Here is a tiny trained network, its code and every weight. The questions are about switching its units off for an input and a class, where a switched-off unit gives its printed mean instead of its output.

import numpy as np


def w(rows, s, z=0):
    codes = np.array(rows[::2]) - 128.0
    scale = np.full(codes.shape[1], s)
    scale[-1] = z or s
    return codes * scale


def norm(h):
    return h / np.sqrt((h * h).mean(-1, keepdims=True) + 1e-5)


def f(y):
    return np.maximum(y, 0)


def log_softmax(a):
    a = a - a.max(-1, keepdims=True)
    return a - np.log(np.exp(a).sum(-1, keepdims=True))


def net(x, mask):
    res = np.array(x, float).reshape(1, 4) / 4 @ E
    u = 0
    for l in range(2):
        y = f(norm(res) @ A[l][:, :-1].T + A[l][:, -1])
        res = res + np.where(mask[u : u + 14], y, B[l][:, -1]) @ B[l][:, :-1]
        u += 14
    return log_softmax(norm(res)[-1] @ U[:, :-1].T + U[:, -1])


A, B = {}, {}
E = w([
[113,110,121,244],'x0',
[82,188,210,88],'x1',
[255,180,113,232],'x2',
[176,92,195,94],'x3',
],0.0072)
A[0] = w([
[63,90,32,113,25],'L0N0',
[186,186,122,143,178],'L0N1',
[78,167,155,81,80],'L0N2',
[143,162,182,68,14],'L0N3',
[192,76,145,135,1],'L0N4',
[175,81,132,127,60],'L0N5',
[126,219,163,186,70],'L0N6',
[139,248,130,125,113],'L0N7',
[158,177,74,97,59],'L0N8',
[118,79,133,166,80],'L0N9',
[225,64,130,177,87],'L0N10',
[103,97,209,181,150],'L0N11',
[113,127,141,66,60],'L0N12',
[206,118,128,112,58],'L0N13',
],0.013,0.0051)
B[0] = w([
[78,20,97,167,211],'L0N0',
[113,138,69,146,253],'L0N1',
[224,112,207,95,213],'L0N2',
[110,45,194,112,176],'L0N3',
[176,59,135,86,155],'L0N4',
[165,139,129,101,156],'L0N5',
[70,222,91,153,213],'L0N6',
[35,191,82,79,217],'L0N7',
[101,131,77,2,166],'L0N8',
[68,164,184,198,163],'L0N9',
[160,135,123,151,248],'L0N10',
[82,192,150,189,217],'L0N11',
[118,140,194,144,186],'L0N12',
[172,85,14,107,178],'L0N13',
],0.0091,0.0054)
A[1] = w([
[110,175,134,221,61],'L1N0',
[151,190,151,93,206],'L1N1',
[59,183,90,123,46],'L1N2',
[80,2,81,81,51],'L1N3',
[246,97,108,124,2],'L1N4',
[118,97,101,101,219],'L1N5',
[229,106,107,153,95],'L1N6',
[189,132,106,162,126],'L1N7',
[71,224,113,187,76],'L1N8',
[161,130,200,80,3],'L1N9',
[90,80,120,184,142],'L1N10',
[192,190,86,72,72],'L1N11',
[145,163,41,197,128],'L1N12',
[41,113,151,94,89],'L1N13',
],0.012,0.0048)
B[1] = w([
[144,171,250,178,205],'L1N0',
[55,29,113,112,198],'L1N1',
[89,156,133,23,182],'L1N2',
[90,151,85,220,222],'L1N3',
[198,80,32,1,165],'L1N4',
[88,102,115,153,209],'L1N5',
[187,138,113,10,180],'L1N6',
[235,112,117,80,177],'L1N7',
[168,207,169,100,234],'L1N8',
[48,31,209,40,164],'L1N9',
[103,114,102,236,203],'L1N10',
[67,75,46,160,172],'L1N11',
[195,72,182,86,253],'L1N12',
[240,93,97,195,210],'L1N13',
],0.009,0.0067)
U = w([
[42,232,188,116,136],'0',
[223,86,35,42,77],'1',
[85,146,176,198,192],'2',
[37,50,231,50,253],'3',
[75,200,68,42,70],'4',
[78,99,41,87,36],'5',
[213,199,119,190,29],'6',
[55,57,60,248,176],'7',
],0.015,0.0017)

Each question gives the input, the list of numbers given to net, and the class t.
The units are the neurons (one row each of A and B). Each row of codes is followed by its name. A weight is (code - 128) times the scale printed after its matrix; where a second scale follows, it is the last column's (A, B and U).
mask holds one flag per neuron, layer by layer. A switched-off neuron (its flag False) gives its mean, the last column of its row in B, instead of its output. The means were averaged over made-up inputs and are rounded, as every weight is.
A unit's drop is (log p(t) with every unit on - log p(t) with that unit switched off) / (log p(t) with every unit on - log p(t) with every unit switched off).
The circuit of an input: a set's keep is (log p(t) with only the set's units on - log p(t) with every unit switched off) / (log p(t) with every unit on - log p(t) with every unit switched off). Starting from the 12 units with the biggest drops (on a tie, the unit counted first), units are removed one at a time, each time the one whose removal leaves the highest keep (on an exact tie, the one counted first), for as long as the keep stays at least 0.8.
circuit, biggest first: the units of the circuit, biggest drop first
unit that matters most: the unit with the biggest drop
k most important neurons: the k neurons with the biggest drops, biggest first
k most important neurons of layer l: the k neurons of layer l with the biggest drops, biggest first
drop of u: that unit's drop, to one decimal
input [-5,6,4,1], class 4: circuit, biggest first => [L0N7]
input [-5,-4,6,-7], class 5: circuit, biggest first => [L0N8 L1N11]
input [-7,-3,7,-5], class 5: circuit, biggest first => [L0N8 L1N11]
input [-5,-1,6,-3], class 5: circuit, biggest first => [L0N7 L1N11]
input [6,-1,-4,1], class 2: 2 most important neurons of layer 0 => [L0N11 L0N9]
input [1,5,6,5], class 0: 2 most important neurons => [L0N7 L0N6]
input [7,1,-8,1], class 7: 2 most important neurons of layer 0 => [L0N0 L0N6]
input [-4,1,1,1], class 3: 2 most important neurons of layer 0 => [L0N3 L0N0]
input [-3,8,-2,-8], class 3: 2 most important neurons => [L0N2 L1N1]
input [-4,-2,-5,-3], class 7: drop of L0N0 => 0.2
input [4,6,4,6], class 0: drop of L0N6 => 0.1
input [7,6,5,-3], class 0: drop of L1N7 => 0.0
input [7,-2,-1,-6], class 2: 2 most important neurons of layer 1 => [L1N0 L1N8]
input [7,0,5,-7], class 6: unit that matters most => L1N12
